Below are the code and all the weights of a small trained network. Each question names an input and a class and asks about switching units off, where a switched-off unit gives its printed mean instead of its output.

import numpy as np


def w(rows, s, z=0):
    codes = np.array(rows[::2]) - 128.0
    scale = np.full(codes.shape[1], s)
    scale[-1] = z or s
    return codes * scale


def f(y):
    return y / 2 * (1 + np.tanh(0.7978845608 * (y + 0.044715 * y**3)))


def log_softmax(a):
    a = a - a.max(-1, keepdims=True)
    return a - np.log(np.exp(a).sum(-1, keepdims=True))


def net(x, mask):
    res = np.array(x, float).reshape(1, 6) / 4 @ E
    y = f(res @ A[0][:, :-1].T + A[0][:, -1])
    res = res + np.where(mask, y, B[0][:, -1]) @ B[0][:, :-1]
    return log_softmax(res[-1] @ U[:, :-1].T + U[:, -1])


A, B = {}, {}
E = w([
[128,128,126],'x0',
[140,2,122],'x1',
[185,120,211],'x2',
[127,127,128],'x3',
[203,139,68],'x4',
[128,128,128],'x5',
],0.014)
A[0] = w([
[3,115,85,174],'neuron 0',
[137,104,5,90],'neuron 1',
[154,185,73,152],'neuron 2',
[223,132,126,77],'neuron 3',
[114,239,174,255],'neuron 4',
[89,198,66,206],'neuron 5',
[113,138,62,120],'neuron 6',
[104,118,224,123],'neuron 7',
],0.019,0.0066)
B[0] = w([
[245,62,159,221],'neuron 0',
[73,183,241,224],'neuron 1',
[123,157,30,204],'neuron 2',
[196,62,128,179],'neuron 3',
[192,254,116,253],'neuron 4',
[106,152,27,235],'neuron 5',
[80,125,104,183],'neuron 6',
[38,120,133,184],'neuron 7',
],0.026,0.019)
U = w([
[247,162,123,74],'0',
[121,230,183,179],'1',
[196,79,150,253],'2',
[24,87,135,6],'3',
[83,146,49,76],'4',
],0.013,0.0044)

Each question gives the input, the list of numbers given to net, and the class t.
The units are the neurons (one row each of A and B). Each row of codes is followed by its name. A weight is (code - 128) times the scale printed after its matrix; where a second scale follows, it is the last column's (A, B and U).
mask holds one flag per neuron, in row order. A switched-off neuron (its flag False) gives its mean, the last column of its row in B, instead of its output. The means were averaged over made-up inputs and are rounded, as every weight is.
A unit's drop is (log p(t) with every unit on - log p(t) with that unit switched off) / (log p(t) with every unit on - log p(t) with every unit switched off).
The circuit of an input: a set's keep is (log p(t) with only the set's units on - log p(t) with every unit switched off) / (log p(t) with every unit on - log p(t) with every unit switched off). Starting from all 8 units, units are removed one at a time, each time the one whose removal leaves the highest keep (on an exact tie, the one counted first), for as long as the keep stays at least 0.8.
circuit, biggest first: the units of the circuit, biggest drop first
unit that matters most: the unit with the biggest drop
k most important neurons: the k neurons with the biggest drops, biggest first
drop of u: that unit's drop, to one decimal
input [6,3,-8,8,-5,3], class 2: circuit, biggest first => [neuron 0; neuron 4]
input [-1,-7,-1,4,5,1], class 4: circuit, biggest first => [neuron 5]
input [-5,1,0,1,3,-6], class 1: 4 most important neurons => [neuron 0; neuron 5; neuron 7; neuron 2]
input [-2,6,5,-1,0,5], class 3: 2 most important neurons => [neuron 0; neuron 4]
input [6,2,7,7,-3,8], class 3: 2 most important neurons => [neuron 4; neuron 7]
input [6,-2,-5,-2,5,2], class 4: 2 most important neurons => [neuron 5; neuron 2]
input [7,0,-5,-3,2,5], class 4: 2 most important neurons => [neuron 4; neuron 5]
input [-2,-2,0,0,3,1], class 4: circuit, biggest first => [neuron 0; neuron 1]
input [-8,-1,-8,1,1,4], class 4: 4 most important neurons => [neuron 5; neuron 6; neuron 4; neuron 2]
input [0,-7,-1,-4,-7,-7], class 0: 2 most important neurons => [neuron 0; neuron 1]
input [-5,8,-8,-2,-3,-3], class 2: 2 most important neurons => [neuron 0; neuron 4]
input [-4,-7,2,-7,2,-6], class 0: 2 most important neurons => [neuron 4; neuron 1]
input [7,4,0,5,2,3], class 1: 3 most important neurons => [neuron 0; neuron 7; neuron 5]
input [7,5,-4,-6,8,2], class 1: unit that matters most => neuron 1
input [7,-2,-8,5,2,-4], class 4: 2 most important neurons => [neuron 5; neuron 2]
input [-1,7,0,3,-4,-1], class 2: 2 most important neurons => [neuron 4; neuron 1]
input [-8,2,-6,1,3,-2], class 1: drop of neuron 1 => 4.7
input [-6,5,6,3,4,-8], class 2: drop of neuron 4 => 0.6
input [7,-4,-5,8,5,7], class 4: drop of neuron 2 => 0.6
input [1,-6,-2,-6,-7,2], class 0: unit that matters most => neuron 0
